Below are the code and all the weights of a small trained network. Each question names an input and a target symbol and asks about switching units off, where a switched-off unit gives its printed mean instead of its output.

import numpy as np


def w(rows, s, z=0):
    codes = np.array(rows[::2]) - 128.0
    scale = np.full(codes.shape[1], s)
    scale[-1] = z or s
    return codes * scale


def softmax(a):
    e = np.exp(a - a.max(-1, keepdims=True))
    return e / e.sum(-1, keepdims=True)


def log_softmax(a):
    a = a - a.max(-1, keepdims=True)
    return a - np.log(np.exp(a).sum(-1, keepdims=True))


def net(x, mask):
    ids = ['αβδεζηθλμπσφψω'.index(c) for c in x.split()]
    T = len(ids)
    res = E[ids] + P[:T]
    u = 0
    for l in range(3):
        r = res
        for j in range(3):
            rows = slice(4 * j, 4 * j + 4)
            q, k, v = (r @ M[l][rows].T for M in (Q, K, V))
            z = softmax(np.where(np.tri(T) > 0, q @ k.T / 4**0.5, -1e9)) @ v
            o = O[l][rows]
            res = res + np.where(mask[u + j], z, o[:, -1]) @ o[:, :-1]
        u += 3
    return log_softmax(res[-1] @ U[:, :-1].T + U[:, -1])


Q, K, V, O = {}, {}, {}, {}
E = w([
[48,139,88],'α',
[99,100,109],'β',
[111,92,92],'δ',
[109,111,119],'ε',
[113,23,102],'ζ',
[99,120,124],'η',
[148,124,81],'θ',
[216,78,80],'λ',
[49,97,163],'μ',
[143,173,112],'π',
[83,205,141],'σ',
[254,39,144],'φ',
[220,200,108],'ψ',
[195,145,183],'ω',
],0.0073)
P = w([
[99,74,141],'0',
[134,143,146],'1',
[154,134,148],'2',
[130,145,35],'3',
[123,132,152],'4',
[157,126,162],'5',
[135,145,26],'6',
[121,131,152],'7',
[154,129,163],'8',
[127,137,14],'9',
[119,130,152],'10',
[154,128,165],'11',
[113,124,4],'12',
[121,128,153],'13',
],0.017)
Q[0] = w([
[121,88,254],'L0H0',
[91,146,58],'L0H0',
[129,129,26],'L0H0',
[126,116,102],'L0H0',
[123,133,123],'L0H1',
[140,138,119],'L0H1',
[110,110,159],'L0H1',
[129,136,123],'L0H1',
[152,169,127],'L0H2',
[82,95,115],'L0H2',
[113,124,125],'L0H2',
[46,80,133],'L0H2',
],0.0087)
K[0] = w([
[168,253,190],'L0H0',
[68,39,130],'L0H0',
[128,19,97],'L0H0',
[141,65,130],'L0H0',
[114,136,132],'L0H1',
[120,137,107],'L0H1',
[148,120,144],'L0H1',
[118,130,126],'L0H1',
[84,51,85],'L0H2',
[142,248,195],'L0H2',
[132,153,148],'L0H2',
[159,205,198],'L0H2',
],0.0057)
V[0] = w([
[79,67,219],'L0H0',
[166,193,76],'L0H0',
[171,241,70],'L0H0',
[204,252,19],'L0H0',
[122,101,90],'L0H1',
[114,123,106],'L0H1',
[114,135,15],'L0H1',
[135,174,103],'L0H1',
[143,144,17],'L0H2',
[204,201,197],'L0H2',
[182,176,77],'L0H2',
[138,135,208],'L0H2',
],0.0036)
O[0] = w([
[113,76,146,157],'L0H0',
[141,210,106,67],'L0H0',
[133,240,104,3],'L0H0',
[150,254,98,18],'L0H0',
[132,100,123,181],'L0H1',
[133,112,125,148],'L0H1',
[167,115,109,195],'L0H1',
[141,153,121,97],'L0H1',
[194,138,90,174],'L0H2',
[141,205,147,2],'L0H2',
[168,170,119,101],'L0H2',
[100,150,147,73],'L0H2',
],0.0048,0.00071)
Q[1] = w([
[210,132,78],'L1H0',
[213,161,47],'L1H0',
[180,40,116],'L1H0',
[36,168,163],'L1H0',
[125,165,170],'L1H1',
[125,124,128],'L1H1',
[125,131,132],'L1H1',
[124,129,130],'L1H1',
[156,80,246],'L1H2',
[95,152,190],'L1H2',
[74,155,87],'L1H2',
[122,131,137],'L1H2',
],0.011)
K[1] = w([
[93,53,191],'L1H0',
[95,58,159],'L1H0',
[162,136,193],'L1H0',
[145,192,2],'L1H0',
[114,73,135],'L1H1',
[128,129,129],'L1H1',
[121,115,130],'L1H1',
[124,127,131],'L1H1',
[137,255,189],'L1H2',
[71,202,164],'L1H2',
[79,44,105],'L1H2',
[110,162,141],'L1H2',
],0.0099)
V[1] = w([
[129,128,128],'L1H0',
[31,127,56],'L1H0',
[97,174,43],'L1H0',
[123,129,126],'L1H0',
[146,133,133],'L1H1',
[157,152,174],'L1H1',
[184,148,182],'L1H1',
[133,128,128],'L1H1',
[144,110,187],'L1H2',
[141,194,1],'L1H2',
[131,146,30],'L1H2',
[98,146,114],'L1H2',
],0.0052)
O[1] = w([
[128,128,128,127],'L1H0',
[19,156,135,173],'L1H0',
[105,231,134,43],'L1H0',
[126,128,128,128],'L1H0',
[126,142,134,119],'L1H1',
[128,187,167,90],'L1H1',
[119,171,164,90],'L1H1',
[129,132,129,127],'L1H1',
[146,64,140,159],'L1H2',
[40,254,122,3],'L1H2',
[110,204,120,86],'L1H2',
[112,141,114,107],'L1H2',
],0.0051,0.0027)
Q[2] = w([
[128,108,148],'L2H0',
[127,110,179],'L2H0',
[128,79,176],'L2H0',
[131,95,110],'L2H0',
[83,103,77],'L2H1',
[165,179,121],'L2H1',
[81,111,65],'L2H1',
[156,111,167],'L2H1',
[125,139,7],'L2H2',
[111,134,234],'L2H2',
[161,109,90],'L2H2',
[107,138,33],'L2H2',
],0.016)
K[2] = w([
[154,138,144],'L2H0',
[167,134,164],'L2H0',
[222,150,153],'L2H0',
[125,146,95],'L2H0',
[72,64,97],'L2H1',
[143,146,207],'L2H1',
[54,51,116],'L2H1',
[149,185,100],'L2H1',
[123,9,76],'L2H2',
[95,216,173],'L2H2',
[155,110,121],'L2H2',
[103,61,80],'L2H2',
],0.014)
V[2] = w([
[181,141,162],'L2H0',
[167,168,113],'L2H0',
[74,119,94],'L2H0',
[119,105,160],'L2H0',
[112,134,192],'L2H1',
[174,151,172],'L2H1',
[156,139,89],'L2H1',
[171,156,139],'L2H1',
[129,107,70],'L2H2',
[116,117,253],'L2H2',
[174,110,169],'L2H2',
[89,135,209],'L2H2',
],0.017)
O[2] = w([
[57,89,126,99],'L2H0',
[110,49,202,36],'L2H0',
[200,165,134,145],'L2H0',
[104,157,76,176],'L2H0',
[134,233,145,118],'L2H1',
[225,166,95,54],'L2H1',
[177,68,121,75],'L2H1',
[203,132,111,21],'L2H1',
[97,53,81,169],'L2H2',
[171,166,254,255],'L2H2',
[216,96,166,228],'L2H2',
[123,202,238,154],'L2H2',
],0.0091,0.0072)
U = w([
[11,220,35,112],'α',
[100,123,126,130],'β',
[101,108,104,142],'δ',
[117,131,135,123],'ε',
[74,19,172,2],'ζ',
[110,144,141,146],'η',
[134,126,54,233],'θ',
[177,65,58,168],'λ',
[81,120,243,25],'μ',
[158,178,87,242],'π',
[126,253,123,135],'σ',
[198,39,183,59],'φ',
[220,180,51,238],'ψ',
[214,140,203,77],'ω',
],0.0074,0.0035)

Each question gives the input, a string of symbols that net reads in full, and the target symbol t.
The units are the heads (4 rows each of Q, K, V and O). Each row of codes is followed by its name. A weight is (code - 128) times the scale printed after its matrix; where a second scale follows, it is the last column's (O and U).
mask holds one flag per head, layer by layer. A switched-off head (its flag False) gives its mean, the last column of its rows in O, instead of its output. The means were averaged over made-up inputs and are rounded, as every weight is.
A unit's drop is (log p(t) with every unit on - log p(t) with that unit switched off) / (log p(t) with every unit on - log p(t) with every unit switched off).
The circuit of an input: a set's keep is (log p(t) with only the set's units on - log p(t) with every unit switched off) / (log p(t) with every unit on - log p(t) with every unit switched off). Starting from all 9 units, units are removed one at a time, each time the one whose removal leaves the highest keep (on an exact tie, the one counted first), for as long as the keep stays at least 0.8.
circuit, biggest first: the units of the circuit, biggest drop first
unit that matters most: the unit with the biggest drop
which heads matter: for each layer, one digit per head in row order, 1 if its drop is at least 0.15 and else 0, layers parted by /
input α β ε β ψ α α α, target α: circuit, biggest first : [L2H2 L1H2]
input ω ζ ψ φ, target ω: circuit, biggest first : [L1H2 L2H2 L0H0]
input λ α μ α ψ ψ ζ, target λ: circuit, biggest first : [L2H2]
input μ μ α α σ σ δ, target μ: circuit, biggest first : [L2H1 L2H2 L0H0]
input μ ζ δ ζ, target μ: which heads matter : 100 / 001 / 011
input ζ ζ ζ θ ζ δ σ β π ω σ, target σ: which heads matter : 000 / 101 / 101
input ω α δ β ω θ θ α μ α α π ζ, target ω: which heads matter : 000 / 001 / 101
input μ σ β β ψ λ φ θ α λ, target μ: circuit, biggest first : [L0H0 L2H1 L2H2 L0H2]
input ω ζ ω ζ λ η η φ θ ω, target ω: circuit, biggest first : [L1H2 L2H2 L0H0 L2H0]
input μ π β ζ ω α η δ η μ, target μ: circuit, biggest first : [L2H2 L2H1 L0H0 L1H2]
input σ η α θ λ ω ζ θ φ μ α μ θ, target σ: which heads matter : 100 / 001 / 111
input ψ θ φ ω φ ω ω β σ, target ω: circuit, biggest first : [L2H1 L2H2]
input ω φ φ ζ ζ λ θ β ζ μ α ψ θ, target ω: circuit, biggest first : [L1H2 L2H2 L2H0 L0H0]
input ω σ α α λ λ δ μ η α ω η ω, target ω: circuit, biggest first : [L2H2 L1H2 L2H0]
input α μ α ζ δ δ φ, target α: unit that matters most : L2H1
input φ θ ζ ω λ π θ, target φ: which heads matter : 100 / 001 / 001
input μ ζ μ ε α ω μ σ η ζ ω π ζ, target μ: circuit, biggest first : [L2H2 L2H1 L0H0 L1H2]
input ω μ α β, target ω: which heads matter : 000 / 001 / 001
input ζ η ζ ζ, target ζ: which heads matter : 100 / 001 / 011
input ω ζ α β ψ ε δ, target ω: circuit, biggest first : [L1H2 L2H2 L2H0 L0H0]
input ζ φ μ π α δ ε π ε δ ψ μ λ ζ, target ζ: which heads matter : 000 / 000 / 110
input ε φ α ζ β η β ψ, target ψ: which heads matter : 100 / 000 / 011
input α ω η ω ζ α λ ε ω η α α ψ, target α: unit that matters most : L2H1
input μ α δ α π θ α α δ β, target μ: which heads matter : 100 / 000 / 011
